Below is a small trained network, with its code and all its weights. Each question gives an input and a class and asks what happens when units are switched off, that is, made to give their printed mean instead of their output.

import numpy as np


def w(rows, s, z=0):
    codes = np.array(rows[::2]) - 128.0
    scale = np.full(codes.shape[1], s)
    scale[-1] = z or s
    return codes * scale


def norm(h):
    return h / np.sqrt((h * h).mean(-1, keepdims=True) + 1e-5)


def f(y):
    return y / 2 * (1 + np.tanh(0.7978845608 * (y + 0.044715 * y**3)))


def log_softmax(a):
    a = a - a.max(-1, keepdims=True)
    return a - np.log(np.exp(a).sum(-1, keepdims=True))


def net(x, mask):
    res = np.array(x, float).reshape(1, 6) / 4 @ E
    u = 0
    for l in range(4):
        y = f(norm(res) @ A[l][:, :-1].T + A[l][:, -1])
        res = res + np.where(mask[u : u + 6], y, B[l][:, -1]) @ B[l][:, :-1]
        u += 6
    return log_softmax(norm(res)[-1] @ U[:, :-1].T + U[:, -1])


A, B = {}, {}
E = w([
[143,91,114,63,192,106,85],'x0',
[123,175,142,159,116,164,18],'x1',
[2,102,83,104,107,160,93],'x2',
[113,145,125,123,100,142,176],'x3',
[170,42,109,124,120,153,146],'x4',
[146,148,123,73,72,148,86],'x5',
],0.007)
A[0] = w([
[207,149,159,86,80,168,151,74],'0.n1',
[243,236,178,83,250,60,97,4],'0.n2',
[157,96,179,156,61,130,53,50],'0.n3',
[128,145,206,177,135,93,246,120],'0.n4',
[75,253,139,39,18,175,135,142],'0.n5',
[20,183,147,137,100,27,119,33],'0.n6',
],0.0048,0.0025)
B[0] = w([
[188,170,91,83,117,145,183,153],'0.n1',
[100,1,221,120,107,107,159,214],'0.n2',
[168,130,110,64,155,83,152,135],'0.n3',
[182,97,74,154,154,190,182,207],'0.n4',
[206,118,202,107,120,181,147,251],'0.n5',
[129,148,132,97,183,101,151,163],'0.n6',
],0.0077,0.0027)
A[1] = w([
[62,72,122,149,142,173,106,248],'1.n1',
[61,221,81,187,121,68,104,71],'1.n2',
[127,164,235,51,119,170,131,143],'1.n3',
[114,98,166,89,95,77,193,203],'1.n4',
[150,41,169,99,148,180,1,222],'1.n5',
[162,68,124,180,122,73,224,167],'1.n6',
],0.0073,0.0014)
B[1] = w([
[41,88,225,147,122,64,195,199],'1.n1',
[215,190,216,86,175,84,117,143],'1.n2',
[183,57,122,176,71,95,103,204],'1.n3',
[184,172,80,122,204,215,17,191],'1.n4',
[107,147,36,201,92,41,174,254],'1.n5',
[93,253,144,84,199,129,134,243],'1.n6',
],0.0078,0.0051)
A[2] = w([
[112,208,48,125,113,63,220,226],'2.n1',
[124,120,64,90,158,202,220,208],'2.n2',
[2,35,143,112,109,84,120,164],'2.n3',
[8,75,246,208,145,102,26,148],'2.n4',
[213,170,122,229,156,39,52,253],'2.n5',
[105,58,211,59,239,45,111,145],'2.n6',
],0.0059,0.0015)
B[2] = w([
[128,85,188,170,165,189,159,226],'2.n1',
[147,98,161,165,214,196,112,214],'2.n2',
[152,43,29,255,58,169,149,236],'2.n3',
[78,49,69,150,91,66,171,240],'2.n4',
[21,87,136,55,153,96,179,253],'2.n5',
[111,204,43,160,61,80,103,212],'2.n6',
],0.0098,0.0042)
A[3] = w([
[108,80,52,136,145,182,121,179],'3.n1',
[103,74,55,158,125,152,70,244],'3.n2',
[8,186,152,180,123,2,165,185],'3.n3',
[181,72,126,70,69,218,122,190],'3.n4',
[70,179,127,164,78,38,22,59],'3.n5',
[112,165,174,162,148,85,56,136],'3.n6',
],0.0081,0.0011)
B[3] = w([
[167,89,172,248,113,133,254,176],'3.n1',
[57,182,103,220,102,140,207,187],'3.n2',
[158,75,147,43,143,143,128,254],'3.n3',
[142,166,227,205,106,111,81,165],'3.n4',
[170,71,45,149,166,40,190,175],'3.n5',
[119,169,100,74,122,124,20,126],'3.n6',
],0.008)
U = w([
[142,94,126,68,129,75,120,119],'0',
[83,80,81,196,97,113,163,153],'1',
[164,150,172,150,186,207,159,146],'2',
[172,155,172,147,47,152,68,139],'3',
[73,135,135,86,132,173,129,80],'4',
[120,214,88,99,161,144,74,112],'5',
[64,131,85,127,106,207,7,3],'6',
],0.019,0.015)

Each question gives the input, the list of numbers given to net, and the class t.
The units are the neurons (one row each of A and B). Each row of codes is followed by its name. A weight is (code - 128) times the scale printed after its matrix; where a second scale follows, it is the last column's (A, B and U).
mask holds one flag per neuron, layer by layer. A switched-off neuron (its flag False) gives its mean, the last column of its row in B, instead of its output. The means were averaged over made-up inputs and are rounded, as every weight is.
A unit's drop is (log p(t) with every unit on - log p(t) with that unit switched off) / (log p(t) with every unit on - log p(t) with every unit switched off).
The circuit of an input: a set's keep is (log p(t) with only the set's units on - log p(t) with every unit switched off) / (log p(t) with every unit on - log p(t) with every unit switched off). Starting from the 12 units with the biggest drops (on a tie, the unit counted first), units are removed one at a time, each time the one whose removal leaves the highest keep (on an exact tie, the one counted first), for as long as the keep stays at least 0.8.
circuit, biggest first: the units of the circuit, biggest drop first
most important unit: the unit with the biggest drop
k most important neurons: the k neurons with the biggest drops, biggest first
top k neurons in layer l: the k neurons of layer l with the biggest drops, biggest first
drop when u is switched off: that unit's drop, to one decimal
input [8,4,-4,-6,6,5], class 1: most important neuron => (1.n6)
input [3,3,1,2,-5,4], class 0: 2 most important neurons => (2.n3, 2.n5)
input [2,0,-6,-4,7,4], class 0: circuit, biggest first => (2.n3, 3.n1)
input [-3,1,-6,-6,6,8], class 3: circuit, biggest first => (3.n4, 2.n4)
input [-1,1,2,-7,-8,-6], class 0: 2 most important neurons => (1.n2, 3.n3)
input [-7,-7,2,6,-3,8], class 3: top 2 neurons in layer 1 => (1.n3, 1.n5)
input [6,3,-2,5,-5,8], class 3: top 2 neurons in layer 2 => (2.n4, 2.n6)
input [-1,3,-5,1,-6,4], class 3: 2 most important neurons => (0.n5, 1.n1)
input [5,5,-3,-7,-6,7], class 1: 3 most important neurons => (0.n2, 1.n6, 1.n2)
input [-8,8,-6,-8,5,3], class 0: 2 most important neurons => (2.n5, 2.n3)
input [6,-5,-3,4,-8,-6], class 5: top 2 neurons in layer 2 => (2.n6, 2.n3)
input [-3,-3,5,-5,-8,2], class 0: 2 most important neurons => (0.n2, 1.n2)
input [1,-4,-4,-5,-5,-4], class 5: 2 most important neurons => (1.n6, 0.n4)
input [2,-5,1,-2,1,-5], class 2: most important unit => 1.n6
input [-8,7,-4,-3,1,-1], class 0: drop when 2.n2 is switched off => 0.1
input [0,5,-6,-3,7,-8], class 4: drop when 2.n5 is switched off => 0.4
input [0,5,-1,3,-7,-7], class 0: drop when 1.n2 is switched off => 0.3
input [-4,2,-5,0,6,0], class 2: drop when 0.n2 is switched off => 0.0
input [0,-3,5,0,-8,3], class 0: top 3 neurons in layer 0 => (0.n2, 0.n4, 0.n6)
input [-5,7,-8,-5,3,0], class 0: most important unit => 2.n5
